Below are the code and all the weights of a small trained network. Each question names an input and a target symbol and asks about switching units off, where a switched-off unit gives its printed mean instead of its output.

import numpy as np


def w(rows, s, z=0):
    codes = np.array(rows[::2]) - 128.0
    scale = np.full(codes.shape[1], s)
    scale[-1] = z or s
    return codes * scale


def f(y):
    return np.maximum(y, 0)


def softmax(a):
    e = np.exp(a - a.max(-1, keepdims=True))
    return e / e.sum(-1, keepdims=True)


def log_softmax(a):
    a = a - a.max(-1, keepdims=True)
    return a - np.log(np.exp(a).sum(-1, keepdims=True))


def net(x, mask):
    ids = ['αγζηθλξπστω'.index(c) for c in x.split()]
    T = len(ids)
    res = E[ids] + P[:T]
    u = 0
    for l in range(2):
        q, k, v = (res @ M[l].T for M in (Q, K, V))
        z = softmax(np.where(np.tri(T) > 0, q @ k.T / 3**0.5, -1e9)) @ v
        res = res + np.where(mask[u], z, O[l][:, -1]) @ O[l][:, :-1]
        u += 1
        y = f(res @ A[l][:, :-1].T + A[l][:, -1])
        res = res + np.where(mask[u : u + 12], y, B[l][:, -1]) @ B[l][:, :-1]
        u += 12
    return log_softmax(res[-1] @ U[:, :-1].T + U[:, -1])


Q, K, V, O, A, B = {}, {}, {}, {}, {}, {}
E = w([
[117,132,127,70,165,70,112,183],'α',
[128,139,5,138,162,143,165,136],'γ',
[172,150,120,87,139,88,141,166],'ζ',
[130,170,122,124,153,134,93,135],'η',
[139,203,144,77,143,124,145,132],'θ',
[74,149,72,141,171,160,103,97],'λ',
[181,180,115,142,112,151,134,109],'ξ',
[111,106,119,170,134,115,59,134],'π',
[130,162,90,159,124,192,134,60],'σ',
[50,97,153,138,160,136,63,88],'τ',
[119,115,181,89,141,114,121,99],'ω',
],0.013)
P = w([
[147,142,98,52,93,181,32,163],'0',
[137,202,98,104,141,68,46,97],'1',
[95,116,101,68,80,153,108,134],'2',
[79,252,109,153,130,45,138,105],'3',
[50,155,117,79,138,184,208,113],'4',
[193,128,136,135,217,62,96,91],'5',
[147,121,196,147,194,200,186,170],'6',
[99,219,133,194,145,27,164,28],'7',
[92,73,155,91,120,179,200,14],'8',
[182,121,159,190,169,30,142,74],'9',
[129,116,158,147,242,198,192,162],'10',
],0.011)
Q[0] = w([
[94,115,155,141,107,150,131,139],'0.h0',
[138,69,132,139,8,180,117,197],'0.h0',
[157,113,152,119,135,139,121,148],'0.h0',
],0.011)
K[0] = w([
[29,103,163,153,91,167,113,173],'0.h0',
[96,115,84,48,2,208,67,200],'0.h0',
[156,83,163,90,83,104,103,166],'0.h0',
],0.0068)
V[0] = w([
[136,46,140,90,153,144,125,217],'0.h0',
[193,174,86,67,181,128,2,108],'0.h0',
[72,120,161,97,109,139,93,94],'0.h0',
],0.0065)
O[0] = w([
[166,91,220,123,134,107,9,254,28],'0.h0',
[225,140,105,6,229,138,50,40,254],'0.h0',
[28,106,149,12,177,185,114,137,134],'0.h0',
],0.0044,0.0064)
A[0] = w([
[130,101,152,110,199,102,146,127,253],'0.n0',
[97,119,120,92,134,170,135,96,245],'0.n1',
[144,127,131,96,114,169,97,151,149],'0.n2',
[194,195,109,137,108,115,145,106,167],'0.n3',
[102,107,94,160,145,137,73,115,188],'0.n4',
[199,139,94,135,152,142,104,106,84],'0.n5',
[152,147,120,137,164,197,159,110,193],'0.n6',
[132,146,95,149,143,111,136,120,133],'0.n7',
[128,159,145,110,130,100,140,79,179],'0.n8',
[93,110,113,141,157,97,107,92,194],'0.n9',
[157,167,88,87,117,167,130,117,186],'0.n10',
[132,178,103,144,158,3,108,117,166],'0.n11',
],0.011,0.0035)
B[0] = w([
[169,169,183,131,195,144,126,88,226],'0.n0',
[63,87,142,87,147,174,181,72,249],'0.n1',
[138,126,117,52,135,171,137,182,159],'0.n2',
[145,112,101,130,147,32,182,141,240],'0.n3',
[93,148,105,159,144,220,91,138,171],'0.n4',
[141,63,83,167,181,55,98,155,209],'0.n5',
[101,57,119,149,157,141,181,157,248],'0.n6',
[138,168,85,143,165,122,129,138,181],'0.n7',
[121,159,130,136,140,66,153,53,244],'0.n8',
[107,179,135,173,133,149,99,55,205],'0.n9',
[78,87,78,82,153,95,148,123,254],'0.n10',
[159,255,121,182,122,82,123,91,250],'0.n11',
],0.0068,0.0089)
Q[1] = w([
[103,144,87,89,87,99,114,67],'1.h0',
[169,175,102,254,240,53,115,76],'1.h0',
[138,105,90,99,88,120,64,158],'1.h0',
],0.0086)
K[1] = w([
[181,12,180,97,254,146,85,130],'1.h0',
[129,108,175,169,70,126,156,102],'1.h0',
[110,97,117,65,72,152,116,180],'1.h0',
],0.0093)
V[1] = w([
[148,113,5,187,131,158,122,155],'1.h0',
[1,87,118,160,140,210,138,63],'1.h0',
[151,94,96,104,124,101,241,111],'1.h0',
],0.0091)
O[1] = w([
[255,191,87,151,131,249,201,70,147],'1.h0',
[140,110,216,125,108,88,207,41,179],'1.h0',
[131,98,49,25,21,117,102,58,255],'1.h0',
],0.0096,0.0092)
A[1] = w([
[141,111,54,8,5,177,105,111,166],'1.n0',
[93,43,168,85,126,84,120,81,186],'1.n1',
[83,5,140,68,87,170,139,92,164],'1.n2',
[12,73,149,60,166,87,112,188,252],'1.n3',
[174,157,108,131,45,72,86,110,123],'1.n4',
[253,180,153,120,119,115,182,65,64],'1.n5',
[244,176,114,210,171,139,158,78,45],'1.n6',
[70,134,117,195,188,45,66,155,105],'1.n7',
[129,135,143,151,169,134,92,107,77],'1.n8',
[140,160,178,175,134,37,154,101,145],'1.n9',
[70,92,75,139,142,99,180,122,144],'1.n10',
[208,149,91,180,123,147,85,158,48],'1.n11',
],0.007,0.0022)
B[1] = w([
[175,86,112,243,107,6,90,60,232],'1.n0',
[97,90,128,147,90,134,139,183,198],'1.n1',
[168,173,232,3,139,64,163,162,194],'1.n2',
[20,79,111,224,93,181,101,109,184],'1.n3',
[187,158,53,97,142,183,143,204,170],'1.n4',
[55,108,109,166,94,234,120,168,252],'1.n5',
[30,136,181,133,97,170,179,225,216],'1.n6',
[126,182,195,25,30,113,150,151,179],'1.n7',
[171,119,159,124,133,89,135,134,144],'1.n8',
[126,149,102,200,170,161,70,68,214],'1.n9',
[111,159,183,98,145,89,57,178,194],'1.n10',
[94,78,121,93,100,127,197,199,139],'1.n11',
],0.006,0.022)
U = w([
[117,142,179,46,97,168,205,187,87],'α',
[137,119,34,188,154,135,48,143,100],'γ',
[76,140,138,168,129,168,91,245,176],'ζ',
[67,113,166,69,3,89,174,253,83],'η',
[147,131,129,118,249,138,185,189,237],'θ',
[166,129,182,54,29,83,195,108,99],'λ',
[115,86,194,203,172,81,168,122,85],'ξ',
[236,182,94,93,156,64,105,51,87],'π',
[141,149,99,75,247,136,140,87,251],'σ',
[121,100,84,163,63,198,153,104,127],'τ',
[110,106,158,137,79,13,56,101,119],'ω',
],0.0054,0.0032)

Each question gives the input, a string of symbols that net reads in full, and the target symbol t.
The units are the heads (3 rows each of Q, K, V and O) and the neurons (one row each of A and B). Each row of codes is followed by its name. A weight is (code - 128) times the scale printed after its matrix; where a second scale follows, it is the last column's (O, A, B and U).
mask holds one flag per unit, layer by layer, with each layer's heads first. A switched-off unit (its flag False) gives its mean, the last column of its rows in O or B, instead of its output. The means were averaged over made-up inputs and are rounded, as every weight is.
A unit's drop is (log p(t) with every unit on - log p(t) with that unit switched off) / (log p(t) with every unit on - log p(t) with every unit switched off).
The circuit of an input: a set's keep is (log p(t) with only the set's units on - log p(t) with every unit switched off) / (log p(t) with every unit on - log p(t) with every unit switched off). Starting from the 12 units with the biggest drops (on a tie, the unit counted first), units are removed one at a time, each time the one whose removal leaves the highest keep (on an exact tie, the one counted first), for as long as the keep stays at least 0.8.
circuit, biggest first: the units of the circuit, biggest drop first
most important unit: the unit with the biggest drop
top k neurons: the k neurons with the biggest drops, biggest first
top k neurons in layer l: the k neurons of layer l with the biggest drops, biggest first
input α α σ, target ζ: circuit, biggest first => (1.h0; 0.h0; 0.n0)
input θ σ σ σ α σ ζ σ ζ α σ, target λ: circuit, biggest first => (1.h0; 1.n2; 0.h0)
input ζ ω α σ σ η ω, target λ: circuit, biggest first => (1.h0; 0.h0; 1.n2)
input ξ ω σ ω σ θ σ ζ η, target ω: top 3 neurons in layer 1 => (1.n0; 1.n5; 1.n2)
input σ σ ω ζ ω σ τ ξ, target ξ: top neuron in layer 1 => (1.n9)
input λ τ ω ω ω σ ξ ω α θ θ, target η: circuit, biggest first => (1.h0; 0.n11; 1.n9)
input σ τ τ θ γ ω σ γ θ ξ γ, target τ: circuit, biggest first => (1.h0; 0.h0; 0.n11)
input η ζ σ θ, target τ: circuit, biggest first => (0.n11; 1.h0; 1.n5; 1.n2)
input π σ σ θ θ τ, target ξ: top 2 neurons => (0.n9; 0.n4)
input τ λ ζ α θ θ τ λ, target ξ: top 2 neurons => (1.n9; 0.n3)
input α η ζ π, target ζ: top 2 neurons in layer 1 => (1.n6; 1.n2)
input θ σ ξ π, target τ: top 2 neurons => (0.n6; 0.n0)
input ζ ω θ σ γ ξ τ π θ, target π: top 2 neurons in layer 0 => (0.n5; 0.n3)
input π η α τ α ω σ θ α π σ, target ω: top neuron => (0.n8)
input ω λ π π λ η τ η, target ξ: top 2 neurons => (1.n9; 0.n3)
input ω ω ζ θ σ θ σ ζ α τ τ, target γ: top 3 neurons in layer 0 => (0.n11; 0.n3; 0.n1)
input γ α ξ, target τ: top 3 neurons => (0.n11; 1.n5; 0.n0)
input η λ τ τ σ, target α: top 2 neurons => (0.n4; 1.n0)
input γ τ σ π θ σ ω, target θ: top 2 neurons => (0.n11; 1.n0)
input ζ σ τ ξ π τ ξ, target π: top 2 neurons => (0.n3; 1.n0)
input θ σ ζ λ γ σ σ σ γ, target λ: most important unit => 1.n2
input γ θ ω ω θ α ω, target η: top 2 neurons in layer 1 => (1.n0; 1.n9)
input σ π η θ σ σ σ θ σ λ, target τ: top 2 neurons in layer 1 => (1.n5; 1.n9)
input σ γ ω, target λ: top 2 neurons => (0.n11; 1.n2)
input λ ω ξ σ θ π σ γ, target τ: top 4 neurons => (0.n6; 1.n5; 0.n4; 0.n1)
